Here is a tiny trained network, its code and every weight. The questions are about switching its units off for an input and a target symbol, where a switched-off unit gives its printed mean instead of its output.

import numpy as np


def w(rows, s, z=0):
    codes = np.array(rows[::2]) - 128.0
    scale = np.full(codes.shape[1], s)
    scale[-1] = z or s
    return codes * scale


def f(y):
    return np.maximum(y, 0)


def softmax(a):
    e = np.exp(a - a.max(-1, keepdims=True))
    return e / e.sum(-1, keepdims=True)


def log_softmax(a):
    a = a - a.max(-1, keepdims=True)
    return a - np.log(np.exp(a).sum(-1, keepdims=True))


def net(x, mask):
    ids = ['αδεζηθλμξπστψ'.index(c) for c in x.split()]
    T = len(ids)
    res = E[ids] + P[:T]
    u = 0
    for l in range(3):
        q, k, v = (res @ M[l].T for M in (Q, K, V))
        z = softmax(np.where(np.tri(T) > 0, q @ k.T / 4**0.5, -1e9)) @ v
        res = res + np.where(mask[u], z, O[l][:, -1]) @ O[l][:, :-1]
        u += 1
        y = f(res @ A[l][:, :-1].T + A[l][:, -1])
        res = res + np.where(mask[u : u + 4], y, B[l][:, -1]) @ B[l][:, :-1]
        u += 4
    return log_softmax(res[-1] @ U[:, :-1].T + U[:, -1])


Q, K, V, O, A, B = {}, {}, {}, {}, {}, {}
E = w([
[32,36,132],'α',
[118,26,250],'δ',
[151,253,120],'ε',
[98,48,143],'ζ',
[65,109,124],'η',
[46,118,28],'θ',
[116,21,191],'λ',
[80,94,177],'μ',
[199,38,82],'ξ',
[210,67,135],'π',
[49,141,172],'σ',
[94,100,41],'τ',
[74,71,250],'ψ',
],0.013)
P = w([
[3,82,78],'0',
[231,112,234],'1',
[205,109,227],'2',
[211,128,188],'3',
[212,120,187],'4',
[186,123,180],'5',
[196,115,177],'6',
],0.0078)
Q[0] = w([
[2,127,204],'L0H1',
[152,119,182],'L0H1',
[26,187,156],'L0H1',
[227,163,64],'L0H1',
],0.0061)
K[0] = w([
[2,68,143],'L0H1',
[100,38,185],'L0H1',
[171,196,75],'L0H1',
[63,138,98],'L0H1',
],0.0091)
V[0] = w([
[108,104,13],'L0H1',
[153,94,207],'L0H1',
[78,177,27],'L0H1',
[107,254,82],'L0H1',
],0.0064)
O[0] = w([
[162,70,157,96],'L0H1',
[113,132,248,191],'L0H1',
[1,176,134,47],'L0H1',
[127,161,116,3],'L0H1',
],0.0077,0.006)
A[0] = w([
[50,92,136,37],'L0N1',
[254,137,166,135],'L0N2',
[121,209,148,254],'L0N3',
[106,73,56,149],'L0N4',
],0.01,0.0072)
B[0] = w([
[91,211,114,142],'L0N1',
[48,175,67,254],'L0N2',
[169,2,154,168],'L0N3',
[234,154,53,166],'L0N4',
],0.0069,0.01)
Q[1] = w([
[147,177,62],'L1H1',
[150,254,19],'L1H1',
[143,200,87],'L1H1',
[83,105,82],'L1H1',
],0.0097)
K[1] = w([
[249,127,174],'L1H1',
[242,146,121],'L1H1',
[233,108,156],'L1H1',
[140,181,107],'L1H1',
],0.016)
V[1] = w([
[180,65,97],'L1H1',
[186,159,47],'L1H1',
[7,71,106],'L1H1',
[114,211,27],'L1H1',
],0.013)
O[1] = w([
[249,171,163,175],'L1H1',
[141,153,192,139],'L1H1',
[89,132,135,255],'L1H1',
[99,195,143,154],'L1H1',
],0.015,0.009)
A[1] = w([
[118,141,198,221],'L1N1',
[40,74,184,3],'L1N2',
[138,255,109,25],'L1N3',
[219,156,116,217],'L1N4',
],0.008,0.0051)
B[1] = w([
[171,247,50,254],'L1N1',
[91,135,62,207],'L1N2',
[132,129,158,232],'L1N3',
[50,136,1,254],'L1N4',
],0.0079,0.0085)
Q[2] = w([
[109,126,189],'L2H1',
[91,8,235],'L2H1',
[41,196,122],'L2H1',
[105,185,183],'L2H1',
],0.011)
K[2] = w([
[65,173,71],'L2H1',
[89,143,2],'L2H1',
[57,125,153],'L2H1',
[79,176,216],'L2H1',
],0.009)
V[2] = w([
[207,135,134],'L2H1',
[70,59,123],'L2H1',
[254,97,151],'L2H1',
[76,85,87],'L2H1',
],0.0076)
O[2] = w([
[125,154,227,105],'L2H1',
[149,125,81,36],'L2H1',
[74,157,255,2],'L2H1',
[116,67,144,125],'L2H1',
],0.0098,0.0073)
A[2] = w([
[132,147,220,11],'L2N1',
[114,248,155,83],'L2N2',
[78,90,91,254],'L2N3',
[98,129,88,158],'L2N4',
],0.011,0.0049)
B[2] = w([
[24,214,100,165],'L2N1',
[196,9,107,252],'L2N2',
[160,238,198,214],'L2N3',
[50,107,254,190],'L2N4',
],0.0067,0.023)
U = w([
[97,182,81,134],'α',
[143,32,92,119],'δ',
[115,130,92,190],'ε',
[133,141,127,234],'ζ',
[97,188,75,92],'η',
[186,95,52,50],'θ',
[142,74,120,182],'λ',
[90,104,62,188],'μ',
[84,142,134,163],'ξ',
[109,92,140,181],'π',
[112,115,1,2],'σ',
[181,193,145,93],'τ',
[91,32,44,66],'ψ',
],0.0096,0.0054)

Each question gives the input, a string of symbols that net reads in full, and the target symbol t.
The units are the heads (4 rows each of Q, K, V and O) and the neurons (one row each of A and B). Each row of codes is followed by its name. A weight is (code - 128) times the scale printed after its matrix; where a second scale follows, it is the last column's (O, A, B and U).
mask holds one flag per unit, layer by layer, with each layer's heads first. A switched-off unit (its flag False) gives its mean, the last column of its rows in O or B, instead of its output. The means were averaged over made-up inputs and are rounded, as every weight is.
A unit's drop is (log p(t) with every unit on - log p(t) with that unit switched off) / (log p(t) with every unit on - log p(t) with every unit switched off).
The circuit of an input: a set's keep is (log p(t) with only the set's units on - log p(t) with every unit switched off) / (log p(t) with every unit on - log p(t) with every unit switched off). Starting from the 12 units with the biggest drops (on a tie, the unit counted first), units are removed one at a time, each time the one whose removal leaves the highest keep (on an exact tie, the one counted first), for as long as the keep stays at least 0.8.
circuit, biggest first: the units of the circuit, biggest drop first
most important unit: the unit with the biggest drop
top k neurons: the k neurons with the biggest drops, biggest first
k most important neurons of layer l: the k neurons of layer l with the biggest drops, biggest first
input ξ ψ τ σ, target ξ: top 2 neurons => L1N4, L0N4
input ξ α τ δ θ η ψ, target ξ: top neuron => L1N4
input τ σ θ σ σ, target τ: 3 most important neurons of layer 1 => L1N1, L1N4, L1N3
input ξ ξ θ ψ σ δ, target ξ: circuit, biggest first => L2H1, L1H1, L0N2, L2N1
input θ ε δ σ λ λ, target θ: top 3 neurons => L2N2, L0N4, L0N1
input τ ε ψ α θ ψ, target τ: circuit, biggest first => L0N4, L0H1, L1H1
input η η α, target η: top 2 neurons => L0N4, L2N2
input ξ ξ τ σ, target ξ: circuit, biggest first => L2H1, L1H1, L0N4
input η θ δ δ ξ σ, target η: top 4 neurons => L0N1, L0N4, L2N2, L1N2
input σ η π ε λ, target σ: circuit, biggest first => L2H1, L1H1
input π π τ ψ, target π: top 3 neurons => L1N4, L0N2, L0N4
input η δ μ, target η: top 3 neurons => L0N1, L0N4, L2N2
input σ τ δ η ε μ, target σ: top 2 neurons => L2N3, L0N1
input τ τ ψ, target τ: circuit, biggest first => L0N4, L1H1
input ψ ψ ξ π θ τ ψ, target ψ: most important unit => L1H1
input α π η, target η: circuit, biggest first => L0N4, L1H1, L2N2, L2H1
input ξ ξ α ε λ, target ξ: circuit, biggest first => L2H1, L1H1
input ξ μ α, target ξ: top 3 neurons => L1N4, L0N4, L2N1
input δ α σ, target δ: circuit, biggest first => L1H1, L0N2
input τ θ τ τ λ τ, target θ: top 3 neurons => L1N4, L0N4, L0N2
input τ η ψ η δ, target τ: most important unit => L0N4
input τ α μ, target τ: 3 most important neurons of layer 1 => L1N1, L1N4, L1N3
input σ μ μ ψ δ σ σ, target σ: top 3 neurons => L2N3, L0N1, L1N1
input τ α π λ, target τ: circuit, biggest first => L0N4, L1H1, L0H1
input τ τ α μ μ η, target τ: circuit, biggest first => L0N4, L0N2, L0H1, L1H1
input θ τ η δ, target θ: top 2 neurons => L2N2, L0N4
input τ τ σ α, target τ: circuit, biggest first => L0N4, L0N2, L1H1, L0H1
